Below are the code and all the weights of a small trained network. Each question names an input and a class and asks about switching units off, where a switched-off unit gives its printed mean instead of its output.

import numpy as np


def w(rows, s, z=0):
    codes = np.array(rows[::2]) - 128.0
    scale = np.full(codes.shape[1], s)
    scale[-1] = z or s
    return codes * scale


def f(y):
    return y / 2 * (1 + np.tanh(0.7978845608 * (y + 0.044715 * y**3)))


def log_softmax(a):
    a = a - a.max(-1, keepdims=True)
    return a - np.log(np.exp(a).sum(-1, keepdims=True))


def net(x, mask):
    res = np.array(x, float).reshape(1, 4) / 4 @ E
    y = f(res @ A[0][:, :-1].T + A[0][:, -1])
    res = res + np.where(mask, y, B[0][:, -1]) @ B[0][:, :-1]
    return log_softmax(res[-1] @ U[:, :-1].T + U[:, -1])


A, B = {}, {}
E = w([
[168,220,89,106,73,118,142,151,136,6],'x0',
[185,149,114,137,175,71,139,54,83,151],'x1',
[100,164,179,76,126,59,105,124,232,134],'x2',
[101,94,88,163,131,148,151,127,133,159],'x3',
],0.012)
A[0] = w([
[161,58,75,169,194,121,157,96,165,179,178],'neuron 1',
[141,187,168,69,124,75,106,174,101,116,235],'neuron 2',
[53,91,150,75,196,111,93,129,121,146,196],'neuron 3',
[194,219,125,46,87,91,142,91,104,91,253],'neuron 4',
[151,195,68,103,72,200,153,245,101,40,205],'neuron 5',
[175,120,130,58,76,36,90,2,84,121,174],'neuron 6',
[89,93,191,82,38,152,138,202,215,95,215],'neuron 7',
[118,154,146,90,115,111,176,82,147,122,142],'neuron 8',
[167,96,96,149,226,94,122,85,86,183,197],'neuron 9',
[116,149,158,164,122,204,158,132,110,166,133],'neuron 10',
],0.0086,0.0029)
B[0] = w([
[107,124,140,255,176,168,204,163,92,174,202],'neuron 1',
[134,107,110,65,163,124,70,61,126,77,190],'neuron 2',
[118,134,138,163,87,128,141,137,120,185,188],'neuron 3',
[121,166,130,102,111,105,193,77,132,80,237],'neuron 4',
[169,113,46,95,62,184,165,176,123,73,249],'neuron 5',
[104,128,184,148,184,135,183,47,117,132,213],'neuron 6',
[89,126,93,125,69,129,94,121,234,110,213],'neuron 7',
[106,138,152,163,111,144,98,83,107,79,154],'neuron 8',
[164,130,187,87,115,118,205,127,96,189,220],'neuron 9',
[103,143,100,177,155,122,110,165,143,143,150],'neuron 10',
],0.0085,0.013)
U = w([
[95,128,102,128,60,118,29,108,211,142,154],'0',
[168,157,155,97,146,96,175,56,102,66,2],'1',
[170,105,1,68,57,176,173,153,119,7,131],'2',
[160,98,117,176,133,143,186,140,66,206,228],'3',
],0.0093,0.0011)

Each question gives the input, the list of numbers given to net, and the class t.
The units are the neurons (one row each of A and B). Each row of codes is followed by its name. A weight is (code - 128) times the scale printed after its matrix; where a second scale follows, it is the last column's (A, B and U).
mask holds one flag per neuron, in row order. A switched-off neuron (its flag False) gives its mean, the last column of its row in B, instead of its output. The means were averaged over made-up inputs and are rounded, as every weight is.
A unit's drop is (log p(t) with every unit on - log p(t) with that unit switched off) / (log p(t) with every unit on - log p(t) with every unit switched off).
The circuit of an input: a set's keep is (log p(t) with only the set's units on - log p(t) with every unit switched off) / (log p(t) with every unit on - log p(t) with every unit switched off). Starting from all 10 units, units are removed one at a time, each time the one whose removal leaves the highest keep (on an exact tie, the one counted first), for as long as the keep stays at least 0.8.
units of the circuit, in order: the units of the circuit, biggest drop first
top k neurons: the k neurons with the biggest drops, biggest first
drop of u: that unit's drop, to one decimal
input [6,8,-6,-6], class 1: top 2 neurons => neuron 6; neuron 4
input [0,-3,1,-1], class 0: units of the circuit, in order => neuron 5; neuron 4; neuron 7
input [-5,7,4,-2], class 3: top neuron => neuron 1
input [1,3,4,8], class 3: units of the circuit, in order => neuron 4; neuron 7
input [3,4,0,6], class 3: units of the circuit, in order => neuron 5; neuron 2
input [-5,6,8,0], class 3: top 3 neurons => neuron 1; neuron 3; neuron 4
input [-6,-6,2,7], class 0: top 2 neurons => neuron 7; neuron 9
input [6,5,2,5], class 1: top 3 neurons => neuron 6; neuron 7; neuron 4
input [-3,-1,1,-6], class 0: drop of neuron 9 => 0.2
input [0,-8,5,-4], class 0: drop of neuron 7 => 0.7
input [-1,-5,4,-3], class 0: drop of neuron 4 => 0.0
input [1,5,-6,0], class 3: drop of neuron 2 => 0.1
